Here is a tiny trained network, its code and every weight. The questions are about switching its units off for an input and a class, where a switched-off unit gives its printed mean instead of its output.

import numpy as np


def w(rows, s, z=0):
    codes = np.array(rows[::2]) - 128.0
    scale = np.full(codes.shape[1], s)
    scale[-1] = z or s
    return codes * scale


def norm(h):
    return h / np.sqrt((h * h).mean(-1, keepdims=True) + 1e-5)


def f(y):
    return np.maximum(y, 0)


def log_softmax(a):
    a = a - a.max(-1, keepdims=True)
    return a - np.log(np.exp(a).sum(-1, keepdims=True))


def net(x, mask):
    res = np.array(x, float).reshape(1, 3) / 4 @ E
    u = 0
    for l in range(2):
        y = f(norm(res) @ A[l][:, :-1].T + A[l][:, -1])
        res = res + np.where(mask[u : u + 12], y, B[l][:, -1]) @ B[l][:, :-1]
        u += 12
    return log_softmax(norm(res)[-1] @ U[:, :-1].T + U[:, -1])


A, B = {}, {}
E = w([
[142,35,2,128,172,111],'x0',
[144,192,86,88,144,54],'x1',
[103,101,79,105,208,240],'x2',
],0.006)
A[0] = w([
[95,67,153,159,188,136,4],'L0N1',
[78,194,161,91,127,82,160],'L0N2',
[65,109,141,139,41,34,149],'L0N3',
[130,173,117,114,192,82,25],'L0N4',
[189,163,190,143,169,206,45],'L0N5',
[74,71,2,85,105,60,151],'L0N6',
[104,155,78,90,245,204,186],'L0N7',
[88,166,103,34,148,117,194],'L0N8',
[91,126,135,149,79,223,187],'L0N9',
[98,156,102,41,128,107,123],'L0N10',
[109,97,75,183,166,156,174],'L0N11',
[124,83,175,206,43,104,112],'L0N12',
],0.0099,0.0036)
B[0] = w([
[56,75,161,206,154,122,154],'L0N1',
[111,113,71,198,112,176,198],'L0N2',
[117,174,155,101,184,157,226],'L0N3',
[173,167,68,144,191,160,152],'L0N4',
[62,123,127,144,69,99,174],'L0N5',
[115,138,154,76,63,151,254],'L0N6',
[131,151,167,195,113,2,248],'L0N7',
[204,133,95,170,129,220,186],'L0N8',
[148,103,76,116,93,107,203],'L0N9',
[237,83,67,119,174,152,166],'L0N10',
[133,69,114,153,127,74,205],'L0N11',
[100,145,179,92,218,193,205],'L0N12',
],0.0085,0.0084)
A[1] = w([
[108,213,124,87,133,72,181],'L1N1',
[233,183,77,139,137,156,81],'L1N2',
[132,18,91,137,103,145,112],'L1N3',
[140,251,166,173,90,133,152],'L1N4',
[146,105,98,173,189,126,155],'L1N5',
[121,157,114,159,28,165,4],'L1N6',
[128,115,120,63,75,88,57],'L1N7',
[133,102,107,57,75,121,89],'L1N8',
[136,121,206,170,120,56,187],'L1N9',
[130,179,41,135,89,127,251],'L1N10',
[89,108,102,169,89,148,162],'L1N11',
[142,53,125,229,166,105,235],'L1N12',
],0.011,0.0033)
B[1] = w([
[152,121,168,254,175,163,174],'L1N1',
[153,127,112,104,192,180,210],'L1N2',
[110,103,235,103,131,64,198],'L1N3',
[169,120,92,168,101,69,222],'L1N4',
[129,141,159,76,111,121,177],'L1N5',
[107,80,113,193,37,119,155],'L1N6',
[199,41,144,113,77,113,158],'L1N7',
[183,88,120,140,93,106,161],'L1N8',
[167,136,114,71,212,166,209],'L1N9',
[164,117,46,148,85,170,209],'L1N10',
[77,112,107,121,114,120,186],'L1N11',
[20,207,177,37,151,49,254],'L1N12',
],0.0091,0.0086)
U = w([
[84,141,216,76,192,232,135],'0',
[229,166,105,158,148,219,224],'1',
[162,221,245,209,199,153,130],'2',
[86,99,127,92,79,195,2],'3',
[55,129,117,254,5,126,163],'4',
[38,130,246,77,128,33,183],'5',
[245,35,163,57,48,72,39],'6',
[192,205,148,112,188,81,105],'7',
],0.01,0.0047)

Each question gives the input, the list of numbers given to net, and the class t.
The units are the neurons (one row each of A and B). Each row of codes is followed by its name. A weight is (code - 128) times the scale printed after its matrix; where a second scale follows, it is the last column's (A, B and U).
mask holds one flag per neuron, layer by layer. A switched-off neuron (its flag False) gives its mean, the last column of its row in B, instead of its output. The means were averaged over made-up inputs and are rounded, as every weight is.
A unit's drop is (log p(t) with every unit on - log p(t) with that unit switched off) / (log p(t) with every unit on - log p(t) with every unit switched off).
The circuit of an input: a set's keep is (log p(t) with only the set's units on - log p(t) with every unit switched off) / (log p(t) with every unit on - log p(t) with every unit switched off). Starting from the 12 units with the biggest drops (on a tie, the unit counted first), units are removed one at a time, each time the one whose removal leaves the highest keep (on an exact tie, the one counted first), for as long as the keep stays at least 0.8.
units of the circuit, in order: the units of the circuit, biggest drop first
most important unit: the unit with the biggest drop
k most important neurons: the k neurons with the biggest drops, biggest first
top k neurons in layer l: the k neurons of layer l with the biggest drops, biggest first
drop of u: that unit's drop, to one decimal
input [-5,7,6], class 1: most important neuron : L0N8
input [3,1,-4], class 2: units of the circuit, in order : L0N3; L1N1
input [5,5,2], class 6: 2 most important neurons : L0N6; L0N3
input [-8,-8,-2], class 4: top 3 neurons in layer 0 : L0N5; L0N9; L0N7
input [2,2,6], class 5: units of the circuit, in order : L1N12; L0N11
input [7,2,1], class 6: top 3 neurons in layer 1 : L1N7; L1N8; L1N10
input [-5,-5,-2], class 4: top 3 neurons in layer 1 : L1N12; L1N9; L1N2
input [7,7,4], class 6: top 2 neurons in layer 0 : L0N6; L0N3
input [-8,-1,-2], class 4: units of the circuit, in order : L0N2; L1N6
input [-5,-3,-2], class 4: 2 most important neurons : L0N7; L0N2
input [-5,-7,-3], class 0: top 4 neurons in layer 0 : L0N12; L0N7; L0N8; L0N6
input [-5,-4,-8], class 2: top 2 neurons in layer 1 : L1N12; L1N4
input [5,-1,-7], class 2: top 2 neurons in layer 0 : L0N3; L0N12
input [-6,-5,6], class 5: most important unit : L0N6
input [-6,-3,7], class 5: 2 most important neurons : L0N6; L0N7
input [-5,2,7], class 4: 2 most important neurons : L0N5; L0N12
input [-3,-6,-1], class 0: 2 most important neurons : L0N12; L1N12
input [-5,0,-4], class 2: top 2 neurons in layer 0 : L0N12; L0N3
input [-6,3,-5], class 2: top 2 neurons in layer 1 : L1N10; L1N1
input [0,-5,-7], class 0: units of the circuit, in order : L0N12
input [6,-2,0], class 5: top 2 neurons in layer 0 : L0N11; L0N1
input [-2,-5,-2], class 0: 3 most important neurons : L0N12; L0N7; L1N12
input [-7,3,-7], class 2: 2 most important neurons : L0N3; L0N12
input [1,-8,-6], class 0: drop of L0N12 : 0.1
